Below is a small trained network, with its code and all its weights. Each question gives an input and a class and asks what happens when units are switched off, that is, made to give their printed mean instead of their output.

import numpy as np


def w(rows, s, z=0):
    codes = np.array(rows[::2]) - 128.0
    scale = np.full(codes.shape[1], s)
    scale[-1] = z or s
    return codes * scale


def norm(h):
    return h / np.sqrt((h * h).mean(-1, keepdims=True) + 1e-5)


def f(y):
    return np.maximum(y, 0)


def log_softmax(a):
    a = a - a.max(-1, keepdims=True)
    return a - np.log(np.exp(a).sum(-1, keepdims=True))


def net(x, mask):
    res = np.array(x, float).reshape(1, 7) / 4 @ E
    u = 0
    for l in range(3):
        y = f(norm(res) @ A[l][:, :-1].T + A[l][:, -1])
        res = res + np.where(mask[u : u + 13], y, B[l][:, -1]) @ B[l][:, :-1]
        u += 13
    return log_softmax(norm(res)[-1] @ U[:, :-1].T + U[:, -1])


A, B = {}, {}
E = w([
[149,110,52,195,23,98],'x0',
[131,128,126,127,127,127],'x1',
[125,130,128,128,129,129],'x2',
[105,113,76,205,218,94],'x3',
[129,129,128,127,127,128],'x4',
[125,129,135,80,109,4],'x5',
[126,128,128,128,128,128],'x6',
],0.0018)
A[0] = w([
[103,122,140,78,119,2,143],'0.n1',
[174,127,49,201,22,110,136],'0.n2',
[116,144,160,98,139,156,10],'0.n3',
[149,128,161,63,56,166,186],'0.n4',
[132,39,94,156,200,102,79],'0.n5',
[151,114,142,139,209,178,93],'0.n6',
[168,174,186,109,194,128,95],'0.n7',
[130,148,130,170,127,203,70],'0.n8',
[61,107,132,96,183,176,120],'0.n9',
[178,92,37,186,19,107,2],'0.n10',
[144,199,173,56,117,151,104],'0.n11',
[119,118,94,168,195,98,143],'0.n12',
[161,91,119,72,138,68,63],'0.n13',
],0.0039,0.0027)
B[0] = w([
[190,161,108,58,137,44,226],'0.n1',
[33,84,40,62,66,119,254],'0.n2',
[125,130,114,121,55,117,133],'0.n3',
[84,253,142,183,91,133,218],'0.n4',
[109,205,143,119,99,151,179],'0.n5',
[139,127,175,105,113,195,189],'0.n6',
[102,133,105,81,59,126,176],'0.n7',
[150,144,100,77,107,66,168],'0.n8',
[165,126,177,145,69,138,187],'0.n9',
[187,160,232,135,201,162,209],'0.n10',
[146,107,115,199,151,108,179],'0.n11',
[151,90,142,89,198,182,204],'0.n12',
[83,137,156,149,190,159,154],'0.n13',
],0.0043,0.0034)
A[1] = w([
[128,19,137,103,147,94,91],'1.n1',
[253,160,163,194,153,119,129],'1.n2',
[188,62,139,78,177,156,108],'1.n3',
[114,23,101,165,136,179,4],'1.n4',
[95,105,61,181,94,90,121],'1.n5',
[60,105,169,173,99,214,91],'1.n6',
[116,127,113,70,95,40,101],'1.n7',
[209,173,158,139,163,116,59],'1.n8',
[217,108,160,181,167,143,18],'1.n9',
[158,30,100,102,194,162,173],'1.n10',
[148,26,125,125,146,201,85],'1.n11',
[114,221,135,158,106,118,84],'1.n12',
[59,108,124,163,104,236,133],'1.n13',
],0.0053,0.0041)
B[1] = w([
[157,76,57,150,212,144,138],'1.n1',
[152,135,240,52,193,154,160],'1.n2',
[167,89,93,90,165,122,173],'1.n3',
[89,76,140,142,53,2,142],'1.n4',
[166,140,163,78,163,159,178],'1.n5',
[148,164,71,195,187,171,205],'1.n6',
[128,136,131,170,96,198,229],'1.n7',
[66,95,158,63,166,64,144],'1.n8',
[166,76,139,86,171,190,131],'1.n9',
[138,97,119,103,69,55,209],'1.n10',
[62,37,145,157,89,100,175],'1.n11',
[128,59,105,98,152,144,185],'1.n12',
[50,163,121,205,136,127,253],'1.n13',
],0.0064,0.0037)
A[2] = w([
[199,54,90,59,151,132,76],'2.n1',
[133,110,148,234,156,154,99],'2.n2',
[171,57,29,142,128,107,78],'2.n3',
[203,78,78,87,165,123,109],'2.n4',
[138,119,193,124,160,146,189],'2.n5',
[110,93,166,64,85,144,100],'2.n6',
[182,204,200,169,164,142,71],'2.n7',
[97,71,103,127,77,143,103],'2.n8',
[133,117,255,34,144,86,76],'2.n9',
[93,111,148,136,56,112,109],'2.n10',
[74,29,157,156,107,140,52],'2.n11',
[111,30,148,149,176,173,2],'2.n12',
[175,104,164,115,218,126,92],'2.n13',
],0.0064,0.0051)
B[2] = w([
[246,46,111,107,169,172,194],'2.n1',
[170,122,149,31,93,88,238],'2.n2',
[127,106,59,246,37,177,183],'2.n3',
[190,58,141,132,108,200,194],'2.n4',
[159,122,171,136,151,179,247],'2.n5',
[146,194,77,88,127,40,185],'2.n6',
[225,144,144,218,223,192,168],'2.n7',
[161,146,166,157,161,67,192],'2.n8',
[32,152,148,198,163,29,253],'2.n9',
[182,90,103,98,189,112,186],'2.n10',
[26,55,126,78,86,68,194],'2.n11',
[50,156,197,82,34,254,176],'2.n12',
[137,122,115,30,65,150,183],'2.n13',
],0.0064,0.0032)
U = w([
[227,233,244,250,234,254,171],'0',
[18,22,238,18,18,241,68],'1',
[8,243,12,252,11,244,140],'2',
[9,11,20,238,10,29,113],'3',
[100,245,235,226,233,11,226],'4',
[241,14,234,16,233,27,2],'5',
[231,245,9,39,6,11,67],'6',
[250,12,14,233,18,224,128],'7',
],0.008,0.0029)

Each question gives the input, the list of numbers given to net, and the class t.
The units are the neurons (one row each of A and B). Each row of codes is followed by its name. A weight is (code - 128) times the scale printed after its matrix; where a second scale follows, it is the last column's (A, B and U).
mask holds one flag per neuron, layer by layer. A switched-off neuron (its flag False) gives its mean, the last column of its row in B, instead of its output. The means were averaged over made-up inputs and are rounded, as every weight is.
A unit's drop is (log p(t) with every unit on - log p(t) with that unit switched off) / (log p(t) with every unit on - log p(t) with every unit switched off).
The circuit of an input: a set's keep is (log p(t) with only the set's units on - log p(t) with every unit switched off) / (log p(t) with every unit on - log p(t) with every unit switched off). Starting from the 12 units with the biggest drops (on a tie, the unit counted first), units are removed one at a time, each time the one whose removal leaves the highest keep (on an exact tie, the one counted first), for as long as the keep stays at least 0.8.
circuit, biggest first: the units of the circuit, biggest drop first
top k neurons: the k neurons with the biggest drops, biggest first
top k neurons in layer l: the k neurons of layer l with the biggest drops, biggest first
input [7,-4,-3,-6,5,0,6], class 2: circuit, biggest first -> (0.n4 2.n2)
input [0,0,0,-5,-8,2,-4], class 4: circuit, biggest first -> (0.n2 2.n9)
input [-4,4,7,-5,-1,-5,7], class 0: circuit, biggest first -> (0.n2)
input [4,1,-1,5,-1,3,4], class 7: top 2 neurons -> (0.n4 0.n2)
input [-7,-6,1,4,7,-1,3], class 1: top 2 neurons -> (0.n4 0.n1)
input [2,2,-5,5,4,5,-8], class 7: top 2 neurons -> (0.n4 1.n13)
input [2,8,7,2,-7,1,-7], class 7: top 3 neurons in layer 0 -> (0.n2 0.n4 0.n12)
input [-7,8,-1,4,0,-5,7], class 1: top 3 neurons -> (0.n4 1.n11 0.n1)
input [5,-5,-6,-6,-8,-2,2], class 2: top 2 neurons in layer 0 -> (0.n2 0.n1)
input [-7,-7,-4,-2,-6,0,2], class 0: top 2 neurons -> (0.n1 0.n2)
input [3,4,-7,-8,3,1,-4], class 6: top 3 neurons in layer 1 -> (1.n6 1.n12 1.n13)
input [6,-7,-6,-2,-4,4,7], class 6: top 2 neurons -> (0.n2 1.n6)
input [3,-1,4,5,-5,1,-6], class 7: top 3 neurons in layer 0 -> (0.n4 0.n12 0.n6)
input [-8,2,-6,-1,-5,3,-8], class 4: circuit, biggest first -> (2.n9)
input [0,2,-8,6,1,-2,6], class 1: top 3 neurons -> (0.n12 0.n4 0.n2)
input [-1,-5,0,2,4,-8,4], class 1: top 3 neurons -> (0.n4 0.n2 1.n11)
input [-2,-6,3,-1,2,2,7], class 4: top 2 neurons -> (0.n2 2.n9)
input [-2,2,-8,-4,0,-2,3], class 0: top 2 neurons in layer 0 -> (0.n2 0.n1)
input [7,-5,-8,0,-6,-7,3], class 2: top 4 neurons in layer 0 -> (0.n2 0.n12 0.n8 0.n11)
input [-3,-2,5,-1,-6,7,-6], class 4: top 2 neurons in layer 0 -> (0.n2 0.n1)
input [4,-4,1,7,8,3,-1], class 7: top 2 neurons in layer 0 -> (0.n4 0.n12)
input [8,6,6,7,4,-7,-5], class 3: top 2 neurons -> (0.n4 0.n2)
